Below are the code and all the weights of a small trained network. Each question names an input and a class and asks about switching units off, where a switched-off unit gives its printed mean instead of its output.

import numpy as np


def w(rows, s, z=0):
    codes = np.array(rows[::2]) - 128.0
    scale = np.full(codes.shape[1], s)
    scale[-1] = z or s
    return codes * scale


def f(y):
    return y / 2 * (1 + np.tanh(0.7978845608 * (y + 0.044715 * y**3)))


def log_softmax(a):
    a = a - a.max(-1, keepdims=True)
    return a - np.log(np.exp(a).sum(-1, keepdims=True))


def net(x, mask):
    res = np.array(x, float).reshape(1, 7) / 4 @ E
    y = f(res @ A[0][:, :-1].T + A[0][:, -1])
    res = res + np.where(mask, y, B[0][:, -1]) @ B[0][:, :-1]
    return log_softmax(res[-1] @ U[:, :-1].T + U[:, -1])


A, B = {}, {}
E = w([
[96,136,108,17,98,140,170],'x0',
[162,35,187,110,99,175,67],'x1',
[120,128,123,130,133,135,124],'x2',
[174,110,48,101,90,133,135],'x3',
[151,123,137,145,119,98,122],'x4',
[81,77,56,140,2,78,108],'x5',
[140,215,134,123,75,169,108],'x6',
],0.0086)
A[0] = w([
[185,148,103,151,213,144,103,97],'n0',
[86,140,52,196,198,93,254,105],'n1',
[104,148,139,124,211,202,192,177],'n2',
[117,220,121,114,57,181,97,159],'n3',
[198,204,91,192,130,222,79,250],'n4',
[75,81,171,118,167,120,166,20],'n5',
[148,78,80,86,202,111,130,68],'n6',
[186,1,183,111,91,155,123,30],'n7',
[195,219,110,136,109,56,93,189],'n8',
[86,164,77,166,138,87,154,46],'n9',
[96,144,210,148,122,94,120,186],'n10',
[193,155,131,84,175,126,91,46],'n11',
[76,127,163,45,115,131,177,168],'n12',
[159,74,188,96,101,167,69,99],'n13',
[133,91,119,115,157,87,138,39],'n14',
[116,105,98,137,154,143,97,179],'n15',
[75,127,130,30,115,131,151,167],'n16',
[117,187,99,71,161,105,140,129],'n17',
[99,21,97,178,209,31,200,181],'n18',
[198,135,158,167,108,104,108,254],'n19',
[161,130,36,58,128,97,134,132],'n20',
[122,68,138,135,138,218,96,26],'n21',
[172,116,76,80,130,115,119,58],'n22',
[126,65,93,99,199,92,152,84],'n23',
[178,103,174,110,200,178,166,28],'n24',
[188,70,138,104,118,164,103,24],'n25',
[173,156,118,108,194,113,180,4],'n26',
[46,91,120,180,113,115,105,110],'n27',
[174,147,136,103,180,122,125,69],'n28',
[8,123,87,106,140,38,21,54],'n29',
[147,168,181,96,185,173,126,239],'n30',
[133,186,74,136,167,54,179,85],'n31',
[94,92,121,112,96,95,158,55],'n32',
[121,177,78,159,119,120,169,7],'n33',
[88,95,125,118,57,109,90,68],'n34',
[117,113,160,109,193,143,127,40],'n35',
[20,61,69,158,114,106,109,55],'n36',
[157,135,137,23,189,125,138,110],'n37',
[97,138,174,12,118,121,107,76],'n38',
],0.0092,0.0034)
B[0] = w([
[171,110,116,169,115,102,187,192],'n0',
[51,114,158,109,119,236,133,221],'n1',
[160,89,122,92,104,113,127,224],'n2',
[136,102,86,49,149,66,58,209],'n3',
[133,114,83,99,175,82,121,244],'n4',
[176,187,132,98,133,126,96,147],'n5',
[161,186,110,100,199,83,75,154],'n6',
[75,155,177,112,135,217,166,215],'n7',
[66,79,112,43,168,125,123,200],'n8',
[127,143,169,142,109,194,206,165],'n9',
[124,145,88,120,152,119,93,184],'n10',
[205,185,140,196,50,108,136,158],'n11',
[62,106,45,171,163,87,79,185],'n12',
[95,136,159,143,144,227,117,201],'n13',
[114,144,131,66,106,149,137,131],'n14',
[111,112,47,115,146,109,109,148],'n15',
[115,85,113,206,190,37,148,192],'n16',
[90,124,122,123,124,149,142,173],'n17',
[131,100,80,61,166,115,71,254],'n18',
[113,52,98,120,220,102,143,205],'n19',
[143,107,119,202,175,198,90,186],'n20',
[99,139,174,137,149,177,205,158],'n21',
[125,151,50,141,116,156,67,143],'n22',
[123,192,83,67,169,109,58,166],'n23',
[204,133,133,136,86,125,206,195],'n24',
[77,184,219,156,121,179,117,161],'n25',
[184,192,147,117,83,137,165,164],'n26',
[182,172,79,162,133,70,150,179],'n27',
[198,140,132,177,65,140,158,159],'n28',
[196,176,129,121,108,138,167,183],'n29',
[182,49,124,125,147,160,123,241],'n30',
[86,108,255,141,78,198,151,193],'n31',
[139,166,109,137,131,122,191,151],'n32',
[117,171,191,152,124,173,160,152],'n33',
[172,184,45,178,70,129,195,187],'n34',
[208,187,142,140,95,114,117,159],'n35',
[194,179,75,71,102,141,205,199],'n36',
[150,121,112,210,108,87,159,185],'n37',
[116,138,136,170,201,145,143,174],'n38',
],0.0061,0.0077)
U = w([
[99,107,183,154,71,208,146,76],'0',
[238,156,113,209,28,90,154,63],'1',
[133,1,117,128,106,96,132,253],'2',
[122,64,101,217,161,78,103,175],'3',
[156,115,110,62,135,101,49,103],'4',
[153,117,105,175,123,134,83,134],'5',
[151,41,132,138,82,114,132,158],'6',
],0.0091,0.0033)

Each question gives the input, the list of numbers given to net, and the class t.
The units are the neurons (one row each of A and B). Each row of codes is followed by its name. A weight is (code - 128) times the scale printed after its matrix; where a second scale follows, it is the last column's (A, B and U).
mask holds one flag per neuron, in row order. A switched-off neuron (its flag False) gives its mean, the last column of its row in B, instead of its output. The means were averaged over made-up inputs and are rounded, as every weight is.
A unit's drop is (log p(t) with every unit on - log p(t) with that unit switched off) / (log p(t) with every unit on - log p(t) with every unit switched off).
The circuit of an input: a set's keep is (log p(t) with only the set's units on - log p(t) with every unit switched off) / (log p(t) with every unit on - log p(t) with every unit switched off). Starting from the 12 units with the biggest drops (on a tie, the unit counted first), units are removed one at a time, each time the one whose removal leaves the highest keep (on an exact tie, the one counted first), for as long as the keep stays at least 0.8.
units of the circuit, in order: the units of the circuit, biggest drop first
most important unit: the unit with the biggest drop
k most important neurons: the k neurons with the biggest drops, biggest first
drop of u: that unit's drop, to one decimal
input [8,-1,1,4,-6,6,-5], class 3: most important unit : n16
input [2,-8,6,-6,-6,6,-2], class 0: units of the circuit, in order : n1, n31
input [-6,6,-5,1,5,5,-1], class 0: 2 most important neurons : n7, n13
input [2,6,-4,1,0,-7,1], class 1: units of the circuit, in order : n24, n11
input [-2,-4,1,-8,8,8,-8], class 1: units of the circuit, in order : n29, n36
input [-6,-5,7,-5,8,5,4], class 2: units of the circuit, in order : n8, n19
input [-3,-1,1,2,2,-5,-7], class 4: units of the circuit, in order : n18, n23
input [-2,-8,0,-5,3,-6,-1], class 0: units of the circuit, in order : n1, n31
input [-6,-1,-1,3,6,7,-8], class 4: units of the circuit, in order : n18, n23, n36
input [-2,0,-1,-2,2,-5,3], class 1: units of the circuit, in order : n18, n1
input [7,-2,8,1,-6,8,4], class 1: units of the circuit, in order : n34, n29
input [7,-3,2,7,1,4,2], class 3: 2 most important neurons : n16, n20
input [8,2,-2,-3,5,0,-4], class 3: 2 most important neurons : n16, n12
input [-5,-8,7,-5,-8,-7,-1], class 0: units of the circuit, in order : n1
input [5,-8,7,1,6,-8,-5], class 0: 3 most important neurons : n1, n31, n17
input [6,7,6,5,-4,-3,-1], class 0: 3 most important neurons : n7, n25, n13
input [5,8,3,5,-4,-7,2], class 0: drop of n13 : 0.4
input [2,-2,7,5,8,-6,7], class 2: drop of n30 : 0.2
input [4,-3,4,5,-7,-4,3], class 2: drop of n19 : -0.1
input [-2,7,1,4,-8,8,1], class 1: most important unit : n34
